Each row has a name. After each piece below comes the name of the row it's from. Each question is about the rows just above it.

[ 10   6  11   6   9 -10]  Povas
[-6  2 11 -5 11 -8]  tud
[ 13  16  19  16   9 -15]  fup
[-54  -5 -33 -14 -31  15]  riraf
[-18  -7 -11 -23  -8   4]  nim
[ -7 -23 -23 -12 -18  20]  Nen
[-22 -12 -21 -15 -19  17]  miv
[27  1  9  9  8  9]  mugas
[-23  -7 -18 -11 -10   4]  fes
[-10  -8 -11  -8  -4   2]  Fepuv
[27  1  9  9  3  4]  kalim
which: [-23  -8   4] : nim
[-23  -7] is in which row? : fes
Where do [-23  -7 -18 -11] appear? : fes
The row with [11  6] is : Povas
Where do [-12 -21] appear? : miv
which: [-54  -5 -33 -14 -31] : riraf

[ 43  -9 -29 -15 -28 -30  23] -> ketu
[-29  -9 -28 -36 -15 -14 -16] -> Posug
[ 15  31 -26   1 -12 -43  38] -> nulo
[-36  -9 -28 -15 -29  37 -40] -> zuvap
The row with [ 15  31 -26   1 -12 -43] is : nulo
Where do [-36  -9 -28 -15 -29] appear? : zuvap
which: [ -9 -28 -15 -29] : zuvap
Where do [-28 -36] appear? : Posug
which: [-36 -15] : Posug
which: [-28 -15 -29] : zuvap

[  0  13 -33  -9   7  41   1  11  29 -20  16  38 -12 -11 -12   3 -16  27
 -16   1  24 -37  12 -21  33  30  -7   5 -13   1   7   7  15 -32  -6  34
   3  20   0   7 -14   7 -15  -4 -15  18  31  20 -29 -10  31  -6  30  -4] : nuzop
[ -9   8 -40 -17  -7  35  14  17  23 -19   7  46   7 -10 -40  -1  14  24
   3  -4  18 -23   2 -32   6  31 -13   9  14 -16  13   4  -1 -42 -21  23
   3  22  -8  -6 -24  -1   2  -5 -11  16  41  27 -41  -7  32  -4  24 -17] : denid
[  0  13 -33  -9   7  41   1  11  29 -20  16  38 -12 -11 -12   3 -16  27
 -16   1  24 -37  12 -21  33  30  -7   5 -13   1   7   7  15 -32  -6  52
   8  32  14   9 -16  24 -10  10   0  13  48   5 -18 -17  34 -10  22  -8] : Desuz
[  5   5 -21 -23 -10  33   5   3  28 -24  20  27   2  -7 -18 -12  10  23
 -10 -13  19 -25   8  -4  30  25 -34  -7  -9   6  -4 -14  19 -28  -2  20
 -10  25  13  20   4   1   1   5   2   4  32  14 -19 -11  29  -4  21  -9] : Kabo
[ -9   8 -40 -17  -7  35  14  17  23 -19   7  36   7 -10 -40  -1  14  24
   3  -4  18 -33   2  -8   6  31 -13   9  14 -16  13   4   6 -42 -21  23
   3  22  -8 -16  24   9   2   2 -11  16  41  27 -41  -7  32  -4  24 -17] : Mapo
[  6   7 -36  -5   6  37  21  17  43 -13   8  35  12  -2 -32   3   2  29
   2  -2  10 -29  17  -9  33  28 -35  -3 -12   1   5   6   7 -19 -12  29
  -1  24  14  14  -9   6  -6   1 -20  19  44  15 -22 -18  25  -5  32  -9] : sala
[  2   9 -33 -10   5  41   3  15  32 -20  11  34  -8 -10 -18   2 -15  29
 -10   0  23 -35  17 -17  35  32 -15   5 -15   4   6   5  14 -26  -4  48
   8  29  15  13 -16  19  -8  11  -6  11  45   9 -18 -19  34  -8  26  -9] : liso
[-16  22 -30 -25  12  51  15  36 -19   7 -10  17  -1  23 -40   7  10  23
   1 -26  12 -22  29 -23  34  26 -29   1   6 -12   3  16   8 -25  -6  31
 -15  26  17   6  -5  17 -19  -2  -7  10  33  10 -37  -2  27  -3  28   1] : pom
which: [  9 -16  24] : Desuz
which: [ 25 -34  -7  -9   6  -4 -14  19 -28] : Kabo
Which row holds [ 17  23 -19   7  36   7 -10 -40  -1]? : Mapo
Where do [ 24 -10  10   0  13  48   5 -18 -17  34] appear? : Desuz
The row with [48  8] is : liso
[  0  13 -33  -9   7  41   1  11  29 -20  16  38 -12 -11 -12   3 -16  27
 -16   1  24 -37  12 -21  33  30  -7   5 -13   1   7   7  15 -32  -6  52
   8  32  14   9 -16  24 -10  10   0  13  48   5 -18 -17  34 -10  22  -8] is in which row? : Desuz

[-35  13  -6  12 -37 -38  26 -42  15  25 -37   8  16  15 -28  21   8 -29
  24  27  19 -39 -42  11  14 -42  20  14  10  16  34  29 -32  18  28] -> kov
[ 2  1  3  1  4  3  0  4  0  1  4  1  0  1  4  0  0  5  0 -2  0  4  3  1
  0  4  0  0  0  1  0 -1  2  1  0] -> kogep
[ 16 -36 -22 -21  13  11  -5   7  50 -15  13 -40 -38 -35 -14 -30  48  24
 -12   6 -17  10 -13 -22 -38   4  50 -40 -42 -33   6  33  20 -18  -9] -> nefu
[ 2  1  3  1  4  3  0  4  0  1  4  1  0  1  4  0  0  5  0 -2  0  4  3  1
  0  4  0  0  0  1  0 -1  2  1  5] -> Kopi
[ 13  15 -28   2  12   9   1  11   7  -1  12 -38 -40 -14 -35 -13   8   9
   1  -9   1  11   3   2 -13  12   7 -13 -12 -14   1   6  10   0   0] -> namuk
Where do [ 16  15 -28] appear? : kov
which: [-40 -38 -35 -14] : nefu
[ 0  1  0 -1  2  1  5] is in which row? : Kopi
which: [ 2  1  3  1  4  3  0  4  0  1  4  1  0  1  4  0  0  5  0 -2  0  4  3  1
  0  4  0  0  0  1  0 -1  2  1  0] : kogep
Where do [ 2  1  3  1  4  3  0  4  0  1  4  1  0  1  4  0  0  5  0 -2  0  4  3  1
  0  4  0  0  0  1  0 -1  2  1  5] appear? : Kopi
which: [-9  1 11  3  2] : namuk

[ 26 -14  -8 -11  -2]  tem
[ 26 -14  -8 -11  17]  Limu
[ -8 -11   1  21  12]  gute
[  6   6 -15   5  15]  vamil
[-14  -7 -21   4   8]  sesi
[-14  -7 -21   4  -2]  Nemu
Which row holds [ -8 -11  -2]? : tem
which: [-14  -7 -21   4   8] : sesi

[  1  -1 -15 -17] = fitir
[ -1   1 -18  -1] = voref
[  1  -1 -18 -17] = sifes
[-1  1  0  2] = kug
which: [ -1 -18] : sifes
Where do [  1 -18] appear? : voref
which: [-1  1  0  2] : kug
which: [0 2] : kug
which: [ -1   1 -18] : voref

[  8  -4   2 -31]  rop
[  1   2  -4 -10]  sekev
[  4  16 -15  10]  tuf
[  4   2 -27  44]  Pafo
[-3 -4  8  0]  Beman
[-1 -3 12 16]  tadu
[ 1 11  0  4]  sisu
[ 5 10  1  8]  Tino
[19 25 -2  2]  fosul
[8 0] is in which row? : Beman
which: [-1 -3] : tadu
The row with [1 8] is : Tino
[ 2 -4] is in which row? : sekev
which: [1 2] : sekev
Where do [ 1 11  0] appear? : sisu

[-10  31   7  -1   7   6  22 -20  -1 -10  -1  -1  28]  nat
[ -8  17   7  -1 -13   2  15 -10   0 -24  -2  -5  15]  deku
[ -1 -30   3  11 -35   7  14  15  -1 -13   2  -4 -43]  Lon
[ 17   7  -1 -13   2  15  -7   0 -24  -2 -10  -4  10]  mit
[ 12  51   0  -6   0  -6  -7 -25   0   1  14   5  46]  pumip
[ -8  -5   4  -8 -21   3   8  -5  -7 -26   1   4 -15]  lev
[ 13  22 -13  13   4 -19 -40 -13  -1  20   2   7  20]  Sipet
[ -4 -12   6  14  20  13  21  19   2  17  -5  -3 -13]  gusan
[ -8  17   7  -1 -13  12  15 -10   0 -24  -2  -5  15]  Nurom
[-17   8  11  11 -14  17 -40 -13  -1  20   2  -5  15]  Tisa
Which row holds [ -8  17   7  -1 -13   2  15 -10   0 -24  -2  -5  15]? : deku
Where do [  7  -1 -13  12  15 -10   0 -24  -2] appear? : Nurom
which: [ 17   7  -1 -13   2  15 -10   0 -24  -2] : deku
which: [ 17   7  -1 -13  12  15 -10   0 -24  -2  -5  15] : Nurom
Where do [ -8  17   7  -1 -13  12  15 -10   0 -24  -2  -5  15] appear? : Nurom

[ 54 -16 -22   8] = kiso
[40 -4  0  3] = Gam
[-31 -15 -11 -32] = zatak
[-21 -16   8 -22] = tatuf
which: [-16   8 -22] : tatuf
which: [ 54 -16] : kiso

[-18 -14  -6  -6 -14  -3 -16  14]  zibu
[ 16 -26 -26 -20   9 -26   3 -12]  vip
[ 16 -26 -26 -20 -14  -3   3 -12]  Muzik
[-39 -26 -13 -17 -19  -9 -37  47]  Gilud
Where do [-17 -19  -9 -37] appear? : Gilud
Which row holds [ 16 -26 -26 -20   9 -26   3 -12]? : vip
[-39 -26 -13] is in which row? : Gilud

[ -3 -13 -32   9] : nibi
[-12   5 -52  28] : Tetoz
[  3  -3 -13 -29] : buze
The row with [ 3 -3] is : buze
which: [-13 -32   9] : nibi
Which row holds [  5 -52  28]? : Tetoz
which: [ -3 -13 -29] : buze
which: [ -3 -13 -32] : nibi
which: [  3  -3 -13 -29] : buze
Where do [-12   5] appear? : Tetoz

[ -2 -24 -40  27   4 -32  36 -15   2   7 -45  46  56 -46 -57  43 -10  17
   1  45 -44 -11 -20  -2  36 -23 -24 -11] : rufo
[ 41  48  41  47 -40  38  36 -17  32  19 -14  24   4  52  37  13 -45  39
 -25 -23 -41 -20  53 -27  33 -31  26 -17] : tufof
[-29 -32 -51 -19 -21 -44 -30 -15  46 -46 -45  43  56 -57   2   7 -10 -51
  35 -11  24  55 -23 -14 -54   2   5 -18] : Nuv
[-25 -30  29   7  18  16 -31  38 -53  55  -4  15  -2  10 -16 -23 -30 -46
   3 -13 -50 -10 -40  21 -42 -19  -3  40] : pelot
[-18 -53 -52  11 -12  45 -26  -1 -34 -54 -17 -52 -15 -40  20 -37 -37  28
 -53  30  40  23  32  42  24 -48  48  46] : kuz
[ 57  38 -20  16 -56 -17 -15 -54 -26 -52  45  -1 -34 -28 -31 -16  -8  45
 -32  56 -55  58  29 -48  24 -45  52 -32] : zoga
Where do [-17 -15 -54 -26 -52  45  -1 -34] appear? : zoga
which: [-15   2   7 -45  46  56 -46 -57  43 -10] : rufo
which: [-30 -46   3 -13 -50 -10 -40] : pelot
The row with [-10  17   1  45 -44 -11] is : rufo
which: [-54 -17 -52] : kuz

[10 -6 10  0] -> dabuv
[ 42 -14  42  -4] -> Guk
[10 10 -6 42] -> zanog
which: [42 -4] : Guk
Which row holds [10 -6 10]? : dabuv
which: [10 -6 10  0] : dabuv
Where do [ 42 -14] appear? : Guk
Where do [-6 42] appear? : zanog
[10 10] is in which row? : zanog

[  2   1 -19 -11  -4   0 -17   5  -2  -4   6  15  -9   6  -2  -2   8  -3
  -3  -6   7  -4  -1   0  -7  -8 -10  -1] : Mede
[ -9   0  -6  -3   9   4 -10   7   0 -11   0  -2 -18  -2   3 -13   1   4
  -3   0   5   2 -11   9  -6  -4 -13  14] : tokip
[-17   5  -2  -4   6  17  -9   6  -2  -2   8   3 -43  -6   8 -14   4  -4
 -11  -1  -6  -7   0   7  -8  -4 -29  12] : zesim
Where do [-3 -6] appear? : Mede
Where do [-6  7 -4 -1  0 -7 -8] appear? : Mede
which: [-17   5  -2  -4   6  15  -9   6  -2  -2   8] : Mede

[-24 -29 -26 -37  27  44 -35  22 -16  36  23] : Goko
[-26 -23 -20 -20  36  56 -14  11 -22  28  17] : Des
[-26 -20  -4 -26  21  49 -20  29 -30  41  28] : Pupob
[-36 -29 -15 -33  30  39 -27   7 -16  23  23] : suler
[-26 -20  -4 -26  21  49 -24  -8 -14  49  36] : vemat
[-26 -26 -15 -29  21  56 -35   3 -18  45  21] : Mosiz
[-22 -17 -17 -18   9  58 -24   0 -16  58  15] : mopur
[-26 -23 -20 -20  36 -27   7  39 -32  28  17] : mokos
[ 49 -17  29 -30  41  28 -24  11 -16  14  23] : Lebi
which: [ 39 -27   7] : suler
Where do [-17  29 -30] appear? : Lebi
which: [ 49 -20  29 -30  41  28] : Pupob
which: [ 56 -35   3 -18] : Mosiz
Which row holds [-35   3]? : Mosiz
which: [30 39] : suler

[ -1 -15   0 -10   4  45  21   5  13  -4  28 -11  14] -> Gefa
[ 14 -15   0  -4 -12 -10  28  45   5  21   4 -11  14] -> Tol
[ 14 -15   0  -4  13 -10  28  45   5  21   4 -11  14] -> Nal
Where do [ -4  13 -10  28  45   5  21] appear? : Nal
which: [ -4 -12 -10  28  45] : Tol
which: [ -4  13 -10  28  45   5  21   4] : Nal
which: [ 4 45 21  5 13] : Gefa
which: [ 14 -15   0  -4 -12 -10  28  45   5  21   4 -11  14] : Tol

